Below is a small trained network, with its code and all its weights. Each question gives an input and a target symbol and asks what happens when units are switched off, that is, made to give their printed mean instead of their output.

import numpy as np


def w(rows, s, z=0):
    codes = np.array(rows[::2]) - 128.0
    scale = np.full(codes.shape[1], s)
    scale[-1] = z or s
    return codes * scale


def f(y):
    return np.maximum(y, 0)


def softmax(a):
    e = np.exp(a - a.max(-1, keepdims=True))
    return e / e.sum(-1, keepdims=True)


def log_softmax(a):
    a = a - a.max(-1, keepdims=True)
    return a - np.log(np.exp(a).sum(-1, keepdims=True))


def net(x, mask):
    ids = ['Ωβεζλμξπψ'.index(c) for c in x.split()]
    T = len(ids)
    res = E[ids] + P[:T]
    r = res
    for j in range(2):
        rows = slice(2 * j, 2 * j + 2)
        q, k, v = (r @ M[0][rows].T for M in (Q, K, V))
        z = softmax(np.where(np.tri(T) > 0, q @ k.T / 2**0.5, -1e9)) @ v
        o = O[0][rows]
        res = res + np.where(mask[j], z, o[:, -1]) @ o[:, :-1]
    y = f(res @ A[0][:, :-1].T + A[0][:, -1])
    res = res + np.where(mask[2:6], y, B[0][:, -1]) @ B[0][:, :-1]
    return log_softmax(res[-1] @ U[:, :-1].T + U[:, -1])


Q, K, V, O, A, B = {}, {}, {}, {}, {}, {}
E = w([
[124,239,133,82,149,174,169,88,151,137,177],'Ω',
[143,137,119,172,215,104,129,96,95,155,90],'β',
[127,155,156,112,139,50,104,111,68,214,145],'ε',
[182,172,136,94,137,102,87,68,142,88,124],'ζ',
[148,140,171,91,207,93,139,188,155,123,73],'λ',
[169,134,115,40,131,169,151,115,87,135,78],'μ',
[88,170,178,156,171,132,113,86,124,162,68],'ξ',
[121,142,116,123,180,163,115,170,131,182,2],'π',
[116,170,104,201,108,133,130,205,65,89,139],'ψ',
],0.022)
P = w([
[150,170,40,164,57,142,51,110,128,248,52],'0',
[167,153,172,114,216,134,164,160,115,129,127],'1',
[151,155,155,103,207,125,144,174,116,140,128],'2',
[156,151,174,85,201,112,153,156,121,143,129],'3',
[148,154,148,117,211,111,132,164,135,156,134],'4',
[162,142,189,62,190,105,140,146,141,166,140],'5',
[159,142,194,62,175,97,138,147,141,176,140],'6',
[168,143,173,72,172,99,134,160,158,182,138],'7',
[152,143,155,109,175,90,118,170,159,186,129],'8',
[151,142,161,92,172,86,127,153,162,195,137],'9',
[156,130,159,91,160,91,106,164,170,201,131],'10',
[140,127,147,97,165,82,93,167,168,197,121],'11',
[139,151,129,78,148,114,105,166,191,216,145],'12',
],0.011)
Q[0] = w([
[98,74,116,182,66,179,147,133,122,53,120],'head 0',
[168,195,148,86,201,95,120,174,63,127,151],'head 0',
[19,5,88,147,48,128,141,97,167,71,170],'head 1',
[117,127,90,46,179,79,76,105,188,208,134],'head 1',
],0.014)
K[0] = w([
[140,79,249,49,163,123,126,79,165,124,103],'head 0',
[150,120,109,192,40,115,39,146,165,45,112],'head 0',
[65,131,180,134,166,182,216,215,121,85,102],'head 1',
[156,167,113,120,89,138,114,121,155,210,70],'head 1',
],0.015)
V[0] = w([
[103,93,139,153,168,180,110,193,168,150,23],'head 0',
[173,97,150,143,211,4,123,119,92,152,113],'head 0',
[168,94,73,116,114,184,119,80,52,123,104],'head 1',
[33,154,186,168,133,145,109,94,78,167,109],'head 1',
],0.015)
O[0] = w([
[27,251,185,177,129,212,126,191,143,139,101,249],'head 0',
[219,219,54,193,52,55,151,84,122,169,106,156],'head 0',
[80,88,120,201,69,251,123,147,161,104,99,254],'head 1',
[7,108,160,129,179,63,221,64,113,105,113,170],'head 1',
],0.011,0.0074)
A[0] = w([
[34,2,153,140,134,201,124,125,155,89,205,24],'neuron 0',
[201,122,146,188,42,195,82,215,176,175,159,109],'neuron 1',
[76,163,143,116,141,157,121,78,201,90,74,169],'neuron 2',
[51,19,76,114,157,90,162,80,176,123,165,6],'neuron 3',
],0.0087,0.014)
B[0] = w([
[131,221,106,105,60,80,105,2,73,36,81,183],'neuron 0',
[101,117,237,162,183,41,156,81,117,173,149,252],'neuron 1',
[198,54,106,143,141,161,85,146,90,192,120,239],'neuron 2',
[190,119,52,99,54,221,141,196,145,179,117,151],'neuron 3',
],0.0087,0.025)
U = w([
[116,141,58,174,1,130,134,160,148,66,138,205],'Ω',
[124,129,57,122,118,95,167,69,126,112,122,49],'β',
[139,191,82,87,133,119,131,91,110,124,129,27],'ε',
[205,74,88,113,125,150,120,102,132,135,167,194],'ζ',
[115,125,106,125,88,115,124,82,105,101,127,10],'λ',
[87,133,100,79,133,119,104,117,135,82,150,131],'μ',
[125,120,81,118,68,144,97,141,99,119,141,91],'ξ',
[68,98,90,97,119,102,164,98,104,133,162,133],'π',
[142,131,76,84,63,123,110,126,89,113,129,124],'ψ',
],0.0088,0.014)

Each question gives the input, a string of symbols that net reads in full, and the target symbol t.
The units are the heads (2 rows each of Q, K, V and O) and the neurons (one row each of A and B). Each row of codes is followed by its name. A weight is (code - 128) times the scale printed after its matrix; where a second scale follows, it is the last column's (O, A, B and U).
mask holds one flag per unit, heads first, then neurons. A switched-off unit (its flag False) gives its mean, the last column of its rows in O or B, instead of its output. The means were averaged over made-up inputs and are rounded, as every weight is.
A unit's drop is (log p(t) with every unit on - log p(t) with that unit switched off) / (log p(t) with every unit on - log p(t) with every unit switched off).
The circuit of an input: a set's keep is (log p(t) with only the set's units on - log p(t) with every unit switched off) / (log p(t) with every unit on - log p(t) with every unit switched off). Starting from all 6 units, units are removed one at a time, each time the one whose removal leaves the highest keep (on an exact tie, the one counted first), for as long as the keep stays at least 0.8.
units of the circuit, in order: the units of the circuit, biggest drop first
most important unit: the unit with the biggest drop
top k neurons: the k neurons with the biggest drops, biggest first
heads that matter: for each layer, one digit per head in row order, 1 if its drop is at least 0.15 and else 0, layers parted by /
drop of u: that unit's drop, to one decimal
input π λ β π ζ ζ λ, target ξ: heads that matter => 10
input μ ε ψ β ε ζ Ω μ λ ψ Ω, target λ: heads that matter => 01
input μ ε ζ ζ μ π μ β μ, target λ: heads that matter => 11
input Ω Ω Ω ζ ε ζ π ζ β Ω μ λ, target ψ: units of the circuit, in order => (neuron 0; head 0; neuron 3)
input π ε ζ λ ε, target ξ: heads that matter => 10
input β ζ π Ω ζ λ μ λ μ λ μ λ, target Ω: units of the circuit, in order => (head 0)
input π λ ζ ε ξ, target ξ: units of the circuit, in order => (neuron 2; head 0)
input λ π Ω μ ζ λ β μ λ π ε μ, target ε: units of the circuit, in order => (head 0; head 1)
input π ξ ε β, target ξ: heads that matter => 10
input ε Ω λ μ ζ β ζ, target β: units of the circuit, in order => (head 0; head 1)
input λ ζ μ, target ε: units of the circuit, in order => (head 0; head 1; neuron 1)
input μ ζ ε μ β, target λ: units of the circuit, in order => (neuron 0; head 1; neuron 1; head 0)
input μ ζ λ, target λ: top 2 neurons => (neuron 0; neuron 1)
input ζ ζ μ β λ λ ψ, target ζ: units of the circuit, in order => (head 0)
input λ λ λ Ω π, target ε: units of the circuit, in order => (head 0; head 1)
input λ ζ Ω ξ, target ε: units of the circuit, in order => (head 0; head 1; neuron 1)
input β μ λ λ ζ ζ β λ λ ε, target Ω: units of the circuit, in order => (head 0; head 1)
input λ ξ β ζ ψ λ Ω β Ω ζ μ ε μ, target π: top 3 neurons => (neuron 0; neuron 2; neuron 3)
input π ζ λ π ξ ε Ω, target ξ: top 2 neurons => (neuron 2; neuron 1)
input ξ λ ζ ε ε λ β ζ ζ ζ ζ Ω, target π: most important unit => head 1
input ζ ε λ ψ μ ζ β ξ ξ λ Ω π Ω, target ζ: units of the circuit, in order => (neuron 0; head 1)
input ψ ψ λ, target μ: drop of neuron 1 => 0.1
input π ζ ζ μ μ ζ ζ ζ β Ω λ ε π, target ξ: drop of head 0 => 0.9
input λ ζ Ω λ ζ Ω ζ, target ε: drop of neuron 1 => 0.1
